Here is a tiny trained network, its code and every weight. The questions are about switching its units off for an input and a class, where a switched-off unit gives its printed mean instead of its output.

import numpy as np


def w(rows, s, z=0):
    codes = np.array(rows[::2]) - 128.0
    scale = np.full(codes.shape[1], s)
    scale[-1] = z or s
    return codes * scale


def f(y):
    return np.maximum(y, 0)


def log_softmax(a):
    a = a - a.max(-1, keepdims=True)
    return a - np.log(np.exp(a).sum(-1, keepdims=True))


def net(x, mask):
    res = np.array(x, float).reshape(1, 5) / 4 @ E
    y = f(res @ A[0][:, :-1].T + A[0][:, -1])
    res = res + np.where(mask, y, B[0][:, -1]) @ B[0][:, :-1]
    return log_softmax(res[-1] @ U[:, :-1].T + U[:, -1])


A, B = {}, {}
E = w([
[143,249,151,106,76,161],'x0',
[101,130,115,99,96,135],'x1',
[123,131,134,140,123,117],'x2',
[162,146,51,103,130,17],'x3',
[194,97,228,87,90,75],'x4',
],0.013)
A[0] = w([
[86,184,2,200,169,166,85],'neuron 1',
[127,202,135,111,141,125,3],'neuron 2',
[151,230,138,94,131,135,100],'neuron 3',
[154,118,182,82,123,80,121],'neuron 4',
[116,192,117,152,124,140,90],'neuron 5',
[92,111,175,152,132,190,155],'neuron 6',
[95,14,119,131,138,89,66],'neuron 7',
[146,145,137,123,120,129,90],'neuron 8',
[119,76,114,133,132,121,57],'neuron 9',
[124,178,147,123,140,124,62],'neuron 10',
[157,196,122,121,108,130,101],'neuron 11',
[108,58,90,144,140,134,86],'neuron 12',
[108,121,173,152,131,157,138],'neuron 13',
[106,133,175,108,145,162,159],'neuron 14',
[180,104,201,66,105,92,110],'neuron 15',
[93,109,181,150,135,189,153],'neuron 16',
[158,147,65,108,145,83,138],'neuron 17',
[141,150,138,136,165,103,142],'neuron 18',
[91,117,127,129,170,87,87],'neuron 19',
[174,130,167,58,119,110,93],'neuron 20',
[111,111,181,142,124,192,141],'neuron 21',
[123,176,147,112,142,126,61],'neuron 22',
[149,164,153,132,137,159,128],'neuron 23',
[108,103,151,132,127,99,86],'neuron 24',
[167,149,53,91,135,28,172],'neuron 25',
[149,113,196,71,126,90,107],'neuron 26',
[154,179,104,109,129,79,149],'neuron 27',
[111,79,106,131,140,123,72],'neuron 28',
],0.017,0.004)
B[0] = w([
[11,190,125,150,154,105,253],'neuron 1',
[183,149,128,146,128,122,160],'neuron 2',
[203,160,121,148,114,152,189],'neuron 3',
[75,157,121,136,142,119,182],'neuron 4',
[163,169,134,141,143,127,171],'neuron 5',
[117,69,136,96,117,106,191],'neuron 6',
[223,180,123,152,114,155,200],'neuron 7',
[137,148,117,135,119,133,141],'neuron 8',
[171,156,121,129,118,136,156],'neuron 9',
[169,143,116,124,137,128,150],'neuron 10',
[187,138,125,147,133,144,171],'neuron 11',
[185,172,129,141,131,134,178],'neuron 12',
[120,99,127,101,115,135,167],'neuron 13',
[140,91,133,116,126,115,167],'neuron 14',
[64,176,115,146,151,120,200],'neuron 15',
[115,62,136,102,115,130,192],'neuron 16',
[118,63,140,102,117,128,184],'neuron 17',
[117,121,123,108,110,131,145],'neuron 18',
[150,133,132,127,128,150,155],'neuron 19',
[100,148,129,151,148,121,176],'neuron 20',
[123,60,129,110,118,118,187],'neuron 21',
[162,141,115,140,127,140,149],'neuron 22',
[167,136,125,131,120,140,159],'neuron 23',
[125,145,115,141,135,136,147],'neuron 24',
[117,4,147,89,105,124,220],'neuron 25',
[78,168,123,134,141,119,184],'neuron 26',
[141,76,141,90,114,138,175],'neuron 27',
[174,158,130,135,130,129,160],'neuron 28',
],0.029,0.024)
U = w([
[130,4,136,12,101,103,59],'0',
[38,170,103,121,164,81,47],'1',
[250,147,108,114,115,153,253],'2',
],0.012,0.00075)

Each question gives the input, the list of numbers given to net, and the class t.
The units are the neurons (one row each of A and B). Each row of codes is followed by its name. A weight is (code - 128) times the scale printed after its matrix; where a second scale follows, it is the last column's (A, B and U).
mask holds one flag per neuron, in row order. A switched-off neuron (its flag False) gives its mean, the last column of its row in B, instead of its output. The means were averaged over made-up inputs and are rounded, as every weight is.
A unit's drop is (log p(t) with every unit on - log p(t) with that unit switched off) / (log p(t) with every unit on - log p(t) with every unit switched off).
The circuit of an input: a set's keep is (log p(t) with only the set's units on - log p(t) with every unit switched off) / (log p(t) with every unit on - log p(t) with every unit switched off). Starting from the 12 units with the biggest drops (on a tie, the unit counted first), units are removed one at a time, each time the one whose removal leaves the highest keep (on an exact tie, the one counted first), for as long as the keep stays at least 0.8.
units of the circuit, in order: the units of the circuit, biggest drop first
most important unit: the unit with the biggest drop
top k neurons: the k neurons with the biggest drops, biggest first
drop of u: that unit's drop, to one decimal
input [8,-7,-1,8,-8], class 0: most important unit : neuron 25
input [7,-3,8,-6,-1], class 2: top 2 neurons : (neuron 25; neuron 3)
input [8,2,5,-8,-2], class 0: top 2 neurons : (neuron 6; neuron 16)
input [-5,7,-6,-6,7], class 1: top 2 neurons : (neuron 15; neuron 25)
input [8,4,-2,8,0], class 0: top 3 neurons : (neuron 25; neuron 27; neuron 17)
input [8,8,-6,8,-8], class 0: top 4 neurons : (neuron 25; neuron 27; neuron 17; neuron 15)
input [-7,3,-6,5,8], class 1: top 3 neurons : (neuron 15; neuron 4; neuron 26)
input [7,8,-1,7,-7], class 0: top 3 neurons : (neuron 25; neuron 27; neuron 17)
input [-2,7,6,-1,1], class 2: top 3 neurons : (neuron 1; neuron 25; neuron 17)
input [-8,-3,4,-6,6], class 2: top 2 neurons : (neuron 7; neuron 1)
input [-4,-8,-1,-4,5], class 1: top 3 neurons : (neuron 25; neuron 15; neuron 26)
input [-4,-2,-2,0,-3], class 2: top 2 neurons : (neuron 15; neuron 7)
input [-7,0,-7,1,6], class 2: top 2 neurons : (neuron 7; neuron 1)
input [7,8,5,8,-2], class 0: units of the circuit, in order : (neuron 25)
input [-4,2,-7,2,-4], class 1: top 3 neurons : (neuron 1; neuron 3; neuron 11)
input [4,5,-4,-5,7], class 1: drop of neuron 15 : 1.1
input [0,-3,5,-3,-3], class 0: drop of neuron 16 : 0.2
input [-8,5,4,-5,-3], class 2: drop of neuron 7 : 0.2
